Here is a tiny trained network, its code and every weight. The questions are about switching its units off for an input and a target symbol, where a switched-off unit gives its printed mean instead of its output.

import numpy as np


def w(rows, s, z=0):
    codes = np.array(rows[::2]) - 128.0
    scale = np.full(codes.shape[1], s)
    scale[-1] = z or s
    return codes * scale


def norm(h):
    return h / np.sqrt((h * h).mean(-1, keepdims=True) + 1e-5)


def f(y):
    return y / 2 * (1 + np.tanh(0.7978845608 * (y + 0.044715 * y**3)))


def softmax(a):
    e = np.exp(a - a.max(-1, keepdims=True))
    return e / e.sum(-1, keepdims=True)


def log_softmax(a):
    a = a - a.max(-1, keepdims=True)
    return a - np.log(np.exp(a).sum(-1, keepdims=True))


def net(x, mask):
    ids = ['αβγδεηλμπστφψω'.index(c) for c in x.split()]
    T = len(ids)
    res = E[ids] + P[:T]
    u = 0
    for l in range(2):
        q, k, v = (norm(res) @ M[l].T for M in (Q, K, V))
        z = softmax(np.where(np.tri(T) > 0, q @ k.T / 4**0.5, -1e9)) @ v
        res = res + np.where(mask[u], z, O[l][:, -1]) @ O[l][:, :-1]
        u += 1
        y = f(norm(res) @ A[l][:, :-1].T + A[l][:, -1])
        res = res + np.where(mask[u : u + 12], y, B[l][:, -1]) @ B[l][:, :-1]
        u += 12
    return log_softmax(norm(res)[-1] @ U[:, :-1].T + U[:, -1])


Q, K, V, O, A, B = {}, {}, {}, {}, {}, {}
E = w([
[115,114,106],'α',
[118,116,105],'β',
[101,126,125],'γ',
[102,137,118],'δ',
[95,139,111],'ε',
[137,91,145],'η',
[101,99,194],'λ',
[110,110,188],'μ',
[224,253,141],'π',
[113,146,86],'σ',
[112,146,92],'τ',
[151,78,160],'φ',
[143,88,153],'ψ',
[137,132,76],'ω',
],0.019)
P = w([
[6,17,142],'0',
[12,65,132],'1',
[26,111,127],'2',
[76,151,137],'3',
[122,186,173],'4',
[152,208,200],'5',
[182,207,242],'6',
],0.0026)
Q[0] = w([
[75,141,136],'0.h1',
[174,191,136],'0.h1',
[53,129,54],'0.h1',
[221,6,180],'0.h1',
],0.012)
K[0] = w([
[156,186,98],'0.h1',
[173,66,143],'0.h1',
[151,252,141],'0.h1',
[5,31,154],'0.h1',
],0.012)
V[0] = w([
[250,136,82],'0.h1',
[143,127,133],'0.h1',
[75,126,88],'0.h1',
[135,77,93],'0.h1',
],0.011)
O[0] = w([
[138,90,55,32],'0.h1',
[152,148,112,101],'0.h1',
[105,164,125,254],'0.h1',
[251,123,69,161],'0.h1',
],0.011,0.0053)
A[0] = w([
[45,144,160,166],'0.n1',
[175,92,99,163],'0.n2',
[132,197,75,206],'0.n3',
[159,115,241,102],'0.n4',
[59,1,105,39],'0.n5',
[195,28,215,124],'0.n6',
[75,150,118,96],'0.n7',
[227,98,127,250],'0.n8',
[42,105,149,161],'0.n9',
[41,57,122,80],'0.n10',
[173,21,58,137],'0.n11',
[58,123,66,236],'0.n12',
],0.0095,0.0027)
B[0] = w([
[31,171,88,235],'0.n1',
[96,124,94,137],'0.n2',
[28,97,106,253],'0.n3',
[109,54,127,196],'0.n4',
[152,167,181,147],'0.n5',
[68,136,174,157],'0.n6',
[113,104,126,167],'0.n7',
[62,174,159,177],'0.n8',
[94,172,78,196],'0.n9',
[254,194,142,148],'0.n10',
[45,166,144,176],'0.n11',
[83,134,59,235],'0.n12',
],0.0069,0.0044)
Q[1] = w([
[53,141,171],'1.h1',
[204,135,39],'1.h1',
[239,90,71],'1.h1',
[248,130,121],'1.h1',
],0.014)
K[1] = w([
[176,156,79],'1.h1',
[46,122,122],'1.h1',
[7,125,134],'1.h1',
[39,55,108],'1.h1',
],0.014)
V[1] = w([
[143,255,104],'1.h1',
[143,114,162],'1.h1',
[98,105,127],'1.h1',
[149,156,91],'1.h1',
],0.011)
O[1] = w([
[254,171,72,252],'1.h1',
[114,118,134,59],'1.h1',
[149,72,74,195],'1.h1',
[165,157,169,98],'1.h1',
],0.0097,0.0033)
A[1] = w([
[201,199,215,253],'1.n1',
[114,159,137,89],'1.n2',
[112,61,240,118],'1.n3',
[159,159,187,172],'1.n4',
[45,180,172,163],'1.n5',
[70,116,126,94],'1.n6',
[181,123,198,209],'1.n7',
[95,91,103,124],'1.n8',
[121,161,123,158],'1.n9',
[151,142,135,103],'1.n10',
[191,95,6,201],'1.n11',
[85,53,167,60],'1.n12',
],0.012,0.004)
B[1] = w([
[219,103,91,172],'1.n1',
[166,125,118,135],'1.n2',
[22,123,19,170],'1.n3',
[193,118,75,135],'1.n4',
[158,104,175,241],'1.n5',
[174,101,130,173],'1.n6',
[137,179,1,136],'1.n7',
[192,158,139,161],'1.n8',
[151,87,153,168],'1.n9',
[118,112,84,118],'1.n10',
[157,74,204,254],'1.n11',
[40,98,203,147],'1.n12',
],0.0083,0.0068)
U = w([
[142,97,123,18],'α',
[211,12,200,121],'β',
[157,118,155,56],'γ',
[151,214,218,81],'δ',
[144,175,140,66],'ε',
[121,95,137,111],'η',
[122,100,137,82],'λ',
[104,95,146,122],'μ',
[236,154,62,253],'π',
[111,138,46,88],'σ',
[78,221,34,128],'τ',
[92,84,126,171],'φ',
[112,94,122,120],'ψ',
[143,6,4,144],'ω',
],0.013,0.004)

Each question gives the input, a string of symbols that net reads in full, and the target symbol t.
The units are the heads (4 rows each of Q, K, V and O) and the neurons (one row each of A and B). Each row of codes is followed by its name. A weight is (code - 128) times the scale printed after its matrix; where a second scale follows, it is the last column's (O, A, B and U).
mask holds one flag per unit, layer by layer, with each layer's heads first. A switched-off unit (its flag False) gives its mean, the last column of its rows in O or B, instead of its output. The means were averaged over made-up inputs and are rounded, as every weight is.
A unit's drop is (log p(t) with every unit on - log p(t) with that unit switched off) / (log p(t) with every unit on - log p(t) with every unit switched off).
The circuit of an input: a set's keep is (log p(t) with only the set's units on - log p(t) with every unit switched off) / (log p(t) with every unit on - log p(t) with every unit switched off). Starting from the 12 units with the biggest drops (on a tie, the unit counted first), units are removed one at a time, each time the one whose removal leaves the highest keep (on an exact tie, the one counted first), for as long as the keep stays at least 0.8.
circuit, biggest first: the units of the circuit, biggest drop first
top k neurons: the k neurons with the biggest drops, biggest first
top k neurons in layer l: the k neurons of layer l with the biggest drops, biggest first
input τ α β δ β α β, target β: circuit, biggest first	(1.n3)
input β α β α β, target β: top 2 neurons	(1.n11, 0.n3)
input β β ψ β β τ α, target τ: top 3 neurons	(0.n1, 0.n3, 0.n6)
input β β β δ δ, target δ: circuit, biggest first	(0.h1, 1.h1)
input ω ω ψ, target ω: circuit, biggest first	(1.n3, 0.n3)
input τ β α, target τ: top 2 neurons in layer 0	(0.n1, 0.n4)
input σ β β τ α β, target τ: top 3 neurons in layer 1	(1.n1, 1.n12, 1.n3)
input μ μ β τ γ, target τ: top 2 neurons in layer 1	(1.n11, 1.n12)
input δ β δ δ β τ δ, target τ: top 2 neurons in layer 0	(0.n1, 0.n9)
input φ ω δ β δ β, target δ: top 2 neurons in layer 0	(0.n6, 0.n1)
input τ τ σ τ β β, target τ: top 4 neurons in layer 0	(0.n1, 0.n3, 0.n4, 0.n10)
input β φ τ ω ε δ, target ω: top 2 neurons	(0.n3, 0.n6)
input β λ β β α, target β: top 2 neurons	(0.n3, 0.n6)
input β β π α, target π: circuit, biggest first	(1.h1)
input ω β η, target ω: top 2 neurons in layer 1	(1.n3, 1.n1)
input β π β ω, target π: top 2 neurons in layer 0	(0.n11, 0.n5)
input β δ ω δ λ, target ω: top 4 neurons in layer 1	(1.n3, 1.n1, 1.n7, 1.n4)
input β β β δ β α, target δ: top 3 neurons	(0.n3, 0.n1, 0.n10)
input δ δ τ δ δ β, target δ: top 3 neurons in layer 1	(1.n3, 1.n5, 1.n7)
input η β β ω ω μ, target ω: top neuron in layer 0	(0.n6)
input μ β ε δ β α, target δ: top 2 neurons in layer 1	(1.n11, 1.n3)
input β β ω σ, target ω: top 2 neurons	(0.n3, 1.n11)
input γ ψ τ δ β ω ω, target ω: top 2 neurons	(1.n11, 0.n11)
